Here is a tiny trained network, its code and every weight. The questions are about switching its units off for an input and a class, where a switched-off unit gives its printed mean instead of its output.

import numpy as np


def w(rows, s, z=0):
    codes = np.array(rows[::2]) - 128.0
    scale = np.full(codes.shape[1], s)
    scale[-1] = z or s
    return codes * scale


def norm(h):
    return h / np.sqrt((h * h).mean(-1, keepdims=True) + 1e-5)


def f(y):
    return np.maximum(y, 0)


def log_softmax(a):
    a = a - a.max(-1, keepdims=True)
    return a - np.log(np.exp(a).sum(-1, keepdims=True))


def net(x, mask):
    res = np.array(x, float).reshape(1, 4) / 4 @ E
    u = 0
    for l in range(4):
        y = f(norm(res) @ A[l][:, :-1].T + A[l][:, -1])
        res = res + np.where(mask[u : u + 7], y, B[l][:, -1]) @ B[l][:, :-1]
        u += 7
    return log_softmax(norm(res)[-1] @ U[:, :-1].T + U[:, -1])


A, B = {}, {}
E = w([
[157,18,47,63,194,32,102,60,180,165],'x0',
[142,223,92,133,178,166,78,129,112,74],'x1',
[47,47,104,209,183,192,100,104,39,228],'x2',
[138,80,184,136,189,247,19,1,121,179],'x3',
],0.0065)
A[0] = w([
[155,238,136,143,64,223,20,97,237,53,32],'0.n0',
[63,161,170,173,120,206,184,149,86,55,18],'0.n1',
[92,134,197,112,185,254,21,37,163,102,126],'0.n2',
[182,167,128,153,178,232,50,117,101,153,121],'0.n3',
[147,40,147,200,64,98,191,187,100,113,4],'0.n4',
[97,242,160,215,152,188,131,135,17,114,72],'0.n5',
[181,77,87,54,234,82,85,44,171,128,104],'0.n6',
],0.0053,0.0038)
B[0] = w([
[184,102,254,136,147,168,52,153,173,60,206],'0.n0',
[213,14,101,183,200,63,132,107,114,82,179],'0.n1',
[97,186,137,40,66,171,111,87,145,170,253],'0.n2',
[43,135,138,66,58,142,143,190,195,164,214],'0.n3',
[87,166,138,147,107,89,29,189,143,114,157],'0.n4',
[229,152,199,242,225,133,169,95,47,113,220],'0.n5',
[250,55,38,163,138,116,105,174,78,116,235],'0.n6',
],0.0066,0.0064)
A[1] = w([
[123,130,121,244,160,139,247,120,27,127,52],'1.n0',
[2,72,89,201,97,81,178,150,124,168,50],'1.n1',
[38,150,103,109,108,96,133,110,127,129,99],'1.n2',
[162,102,154,125,200,124,47,96,129,164,103],'1.n3',
[100,89,157,146,119,117,192,150,124,178,79],'1.n4',
[116,41,125,132,176,69,135,91,118,107,40],'1.n5',
[141,99,97,134,167,113,174,124,139,163,3],'1.n6',
],0.0088,0.0045)
B[1] = w([
[213,187,34,231,124,199,106,171,139,234,253],'1.n0',
[145,77,254,123,59,101,79,112,119,137,218],'1.n1',
[90,119,189,177,106,155,121,161,83,79,145],'1.n2',
[107,168,137,52,85,117,225,129,86,111,253],'1.n3',
[115,115,128,136,149,120,84,183,117,102,173],'1.n4',
[183,104,115,175,153,84,155,89,109,128,204],'1.n5',
[187,149,122,68,126,98,135,127,81,124,161],'1.n6',
],0.0075,0.0051)
A[2] = w([
[133,179,112,169,83,99,197,163,237,75,97],'2.n0',
[122,29,75,136,134,49,116,38,118,151,27],'2.n1',
[127,102,162,97,156,75,66,60,216,145,96],'2.n2',
[145,155,113,135,64,89,222,167,119,66,105],'2.n3',
[124,198,91,149,253,112,104,126,69,63,117],'2.n4',
[167,185,129,94,232,111,37,91,71,83,100],'2.n5',
[25,77,128,89,139,210,123,59,121,219,2],'2.n6',
],0.0074,0.0039)
B[2] = w([
[60,125,132,132,192,172,177,88,122,230,225],'2.n0',
[122,160,87,140,132,101,204,125,49,46,254],'2.n1',
[147,92,62,121,134,154,164,186,108,184,178],'2.n2',
[98,141,159,66,208,157,118,166,169,223,237],'2.n3',
[117,131,151,146,158,139,26,136,146,113,193],'2.n4',
[117,54,151,161,1,131,110,128,186,115,200],'2.n5',
[15,181,95,54,60,131,82,35,100,190,224],'2.n6',
],0.0078,0.0045)
A[3] = w([
[200,88,113,89,115,113,135,87,109,108,125],'3.n0',
[168,70,61,137,153,61,235,91,85,118,53],'3.n1',
[144,105,81,186,141,98,65,160,134,99,78],'3.n2',
[170,103,106,130,154,107,157,116,73,151,3],'3.n3',
[128,142,206,125,157,150,81,88,155,176,140],'3.n4',
[126,46,88,142,165,24,64,175,161,128,128],'3.n5',
[1,105,123,97,96,152,85,49,91,158,56],'3.n6',
],0.0085,0.004)
B[3] = w([
[174,79,45,144,143,134,171,140,140,139,210],'3.n0',
[121,92,116,229,215,58,162,98,79,79,254],'3.n1',
[77,204,111,56,176,155,113,102,184,135,176],'3.n2',
[140,108,96,141,113,65,172,108,138,135,179],'3.n3',
[112,114,98,130,163,22,167,87,118,106,227],'3.n4',
[1,119,79,159,66,180,83,122,96,76,214],'3.n5',
[126,227,63,106,110,170,234,74,48,156,218],'3.n6',
],0.0084,0.0069)
U = w([
[60,147,34,104,151,155,51,161,164,90,4],'0',
[99,181,89,60,78,184,160,53,67,180,206],'1',
[175,188,116,224,168,184,95,180,86,186,163],'2',
[144,67,30,161,164,77,173,120,78,99,225],'3',
[225,73,99,35,85,156,108,119,178,95,46],'4',
[84,168,150,55,201,99,188,189,185,185,111],'5',
[40,74,175,149,53,92,98,179,91,148,48],'6',
[163,158,253,134,121,169,102,100,139,45,123],'7',
],0.015,0.0035)

Each question gives the input, the list of numbers given to net, and the class t.
The units are the neurons (one row each of A and B). Each row of codes is followed by its name. A weight is (code - 128) times the scale printed after its matrix; where a second scale follows, it is the last column's (A, B and U).
mask holds one flag per neuron, layer by layer. A switched-off neuron (its flag False) gives its mean, the last column of its row in B, instead of its output. The means were averaged over made-up inputs and are rounded, as every weight is.
A unit's drop is (log p(t) with every unit on - log p(t) with that unit switched off) / (log p(t) with every unit on - log p(t) with every unit switched off).
The circuit of an input: a set's keep is (log p(t) with only the set's units on - log p(t) with every unit switched off) / (log p(t) with every unit on - log p(t) with every unit switched off). Starting from the 12 units with the biggest drops (on a tie, the unit counted first), units are removed one at a time, each time the one whose removal leaves the highest keep (on an exact tie, the one counted first), for as long as the keep stays at least 0.8.
units of the circuit, in order: the units of the circuit, biggest drop first
most important unit: the unit with the biggest drop
top k neurons: the k neurons with the biggest drops, biggest first
top k neurons in layer l: the k neurons of layer l with the biggest drops, biggest first
drop when u is switched off: that unit's drop, to one decimal
input [-6,-5,2,-3], class 2: most important unit	1.n0
input [2,-1,6,-4], class 6: top 2 neurons	0.n5; 1.n1
input [7,5,-3,8], class 4: top 3 neurons	0.n6; 0.n2; 2.n0
input [4,-5,-3,-6], class 6: top 3 neurons	0.n5; 0.n1; 0.n6
input [3,-2,-1,5], class 1: top 2 neurons	0.n2; 0.n1
input [2,-2,-7,0], class 5: top 4 neurons	0.n1; 2.n3; 2.n0; 0.n5
input [-5,-8,-5,-8], class 5: top 2 neurons	2.n3; 2.n0
input [-5,8,-8,-5], class 5: top 2 neurons in layer 0	0.n6; 0.n4
input [5,8,-8,0], class 4: top 2 neurons in layer 3	3.n1; 3.n0
input [-6,-7,3,-7], class 2: top 3 neurons	1.n0; 0.n3; 0.n2
input [7,0,6,8], class 1: top 2 neurons	2.n6; 0.n2
input [-7,2,-1,7], class 7: top 2 neurons	0.n0; 0.n5
input [0,-2,7,-6], class 6: top 2 neurons	1.n1; 0.n5
input [6,-3,-7,-8], class 5: units of the circuit, in order	2.n3
input [-1,-4,-6,7], class 4: top 2 neurons in layer 0	0.n0; 0.n6
input [-2,-7,-7,5], class 4: top 2 neurons in layer 3	3.n1; 3.n6
input [-1,-8,-8,6], class 4: drop when 3.n1 is switched off	0.1
input [4,7,7,-1], class 1: drop when 0.n1 is switched off	0.2
input [4,-7,-3,-8], class 6: top 2 neurons in layer 1	1.n1; 1.n3
input [-7,-6,5,-3], class 2: units of the circuit, in order	1.n0
input [1,3,-6,7], class 4: drop when 0.n0 is switched off	0.2
input [2,7,6,-5], class 2: drop when 1.n0 is switched off	0.9
